Below is a small trained network, with its code and all its weights. Each question gives an input and a target symbol and asks what happens when units are switched off, that is, made to give their printed mean instead of their output.

import numpy as np


def w(rows, s, z=0):
    codes = np.array(rows[::2]) - 128.0
    scale = np.full(codes.shape[1], s)
    scale[-1] = z or s
    return codes * scale


def f(y):
    return y / 2 * (1 + np.tanh(0.7978845608 * (y + 0.044715 * y**3)))


def softmax(a):
    e = np.exp(a - a.max(-1, keepdims=True))
    return e / e.sum(-1, keepdims=True)


def log_softmax(a):
    a = a - a.max(-1, keepdims=True)
    return a - np.log(np.exp(a).sum(-1, keepdims=True))


def net(x, mask):
    ids = ['βγδεθλπστψω'.index(c) for c in x.split()]
    T = len(ids)
    res = E[ids] + P[:T]
    q, k, v = (res @ M[0].T for M in (Q, K, V))
    z = softmax(np.where(np.tri(T) > 0, q @ k.T / 2**0.5, -1e9)) @ v
    res = res + np.where(mask[0], z, O[0][:, -1]) @ O[0][:, :-1]
    y = f(res @ A[0][:, :-1].T + A[0][:, -1])
    res = res + np.where(mask[1:25], y, B[0][:, -1]) @ B[0][:, :-1]
    return log_softmax(res[-1] @ U[:, :-1].T + U[:, -1])


Q, K, V, O, A, B = {}, {}, {}, {}, {}, {}
E = w([
[162,87,124,132],'β',
[66,108,122,152],'γ',
[128,148,23,155],'δ',
[204,148,5,148],'ε',
[107,105,126,198],'θ',
[130,116,75,126],'λ',
[173,134,34,100],'π',
[157,137,109,125],'σ',
[25,128,121,89],'τ',
[123,141,53,59],'ψ',
[61,143,111,165],'ω',
],0.018)
P = w([
[111,138,167,108],'0',
[107,132,1,177],'1',
[21,121,48,144],'2',
[149,24,145,156],'3',
[186,85,128,81],'4',
[160,113,158,89],'5',
[127,140,136,246],'6',
[138,160,84,207],'7',
],0.0093)
Q[0] = w([
[76,85,135,210],'H1',
[186,1,207,85],'H1',
],0.0075)
K[0] = w([
[245,196,114,49],'H1',
[69,125,2,212],'H1',
],0.0053)
V[0] = w([
[38,2,188,126],'H1',
[59,167,101,252],'H1',
],0.0091)
O[0] = w([
[73,39,94,241,29],'H1',
[118,208,157,248,254],'H1',
],0.014,0.0033)
A[0] = w([
[131,2,113,71,145],'N1',
[94,141,136,149,96],'N2',
[100,31,99,147,58],'N3',
[172,135,95,138,74],'N4',
[159,142,107,171,76],'N5',
[183,189,93,80,82],'N6',
[109,123,118,187,81],'N7',
[115,153,157,146,142],'N8',
[129,94,117,9,77],'N9',
[89,28,125,34,152],'N10',
[136,96,123,167,199],'N11',
[167,119,117,123,194],'N12',
[167,191,188,135,242],'N13',
[130,143,127,72,125],'N14',
[123,144,206,147,199],'N15',
[152,61,70,180,113],'N16',
[203,114,137,153,251],'N17',
[63,69,85,151,184],'N18',
[43,152,76,138,91],'N19',
[179,114,77,149,251],'N20',
[106,187,116,124,173],'N21',
[132,197,188,195,162],'N22',
[46,89,140,70,115],'N23',
[159,205,108,145,238],'N24',
],0.0096,0.0032)
B[0] = w([
[194,50,42,195,141],'N1',
[165,131,121,170,145],'N2',
[225,102,230,35,149],'N3',
[115,207,197,111,155],'N4',
[152,163,138,67,170],'N5',
[149,169,106,162,212],'N6',
[85,196,253,111,181],'N7',
[123,166,61,157,146],'N8',
[133,135,150,54,169],'N9',
[185,69,29,156,152],'N10',
[130,80,180,46,168],'N11',
[79,114,95,156,151],'N12',
[64,102,190,98,191],'N13',
[177,188,116,153,155],'N14',
[171,77,46,171,148],'N15',
[114,140,220,114,193],'N16',
[38,144,81,88,172],'N17',
[153,17,196,85,193],'N18',
[144,121,183,161,194],'N19',
[72,28,179,140,212],'N20',
[62,156,116,180,190],'N21',
[183,150,19,145,215],'N22',
[116,113,72,88,141],'N23',
[51,150,143,164,254],'N24',
],0.0047,0.0088)
U = w([
[87,194,67,151,158],'β',
[133,214,189,52,57],'γ',
[216,130,117,129,22],'δ',
[54,71,201,63,31],'ε',
[188,2,61,167,104],'θ',
[107,98,86,218,142],'λ',
[33,69,81,104,156],'π',
[104,97,191,150,137],'σ',
[152,66,8,117,148],'τ',
[170,155,122,46,253],'ψ',
[156,88,116,199,161],'ω',
],0.0068,0.0046)

Each question gives the input, a string of symbols that net reads in full, and the target symbol t.
The units are the heads (2 rows each of Q, K, V and O) and the neurons (one row each of A and B). Each row of codes is followed by its name. A weight is (code - 128) times the scale printed after its matrix; where a second scale follows, it is the last column's (O, A, B and U).
mask holds one flag per unit, heads first, then neurons. A switched-off unit (its flag False) gives its mean, the last column of its rows in O or B, instead of its output. The means were averaged over made-up inputs and are rounded, as every weight is.
A unit's drop is (log p(t) with every unit on - log p(t) with that unit switched off) / (log p(t) with every unit on - log p(t) with every unit switched off).
The circuit of an input: a set's keep is (log p(t) with only the set's units on - log p(t) with every unit switched off) / (log p(t) with every unit on - log p(t) with every unit switched off). Starting from the 12 units with the biggest drops (on a tie, the unit counted first), units are removed one at a time, each time the one whose removal leaves the highest keep (on an exact tie, the one counted first), for as long as the keep stays at least 0.8.
circuit, biggest first: the units of the circuit, biggest drop first
top k neurons: the k neurons with the biggest drops, biggest first
drop of u: that unit's drop, to one decimal
input γ ω ω, target σ: circuit, biggest first : (H1 N7 N18 N3)
input ψ ω δ β τ δ, target θ: circuit, biggest first : (H1 N1 N18)
input ψ δ π, target τ: top 2 neurons : (N10 N1)
input ψ ψ λ, target τ: circuit, biggest first : (H1 N10 N1)
input ω γ γ β λ, target σ: top 2 neurons : (N7 N16)
input β π τ, target θ: circuit, biggest first : (H1 N10 N1 N18)
input ω ω ω π, target λ: top neuron : (N22)
input τ δ τ, target ε: circuit, biggest first : (H1 N18 N3 N7)
input ψ γ δ, target τ: circuit, biggest first : (H1 N10)
input τ θ ψ, target ε: top 2 neurons : (N18 N3)
input ε θ δ, target γ: drop of H1 : 0.9
input π λ λ, target ψ: drop of H1 : 1.1
input ω γ τ π, target σ: drop of N7 : 0.2
input δ δ ω θ, target β: top neuron : (N22)
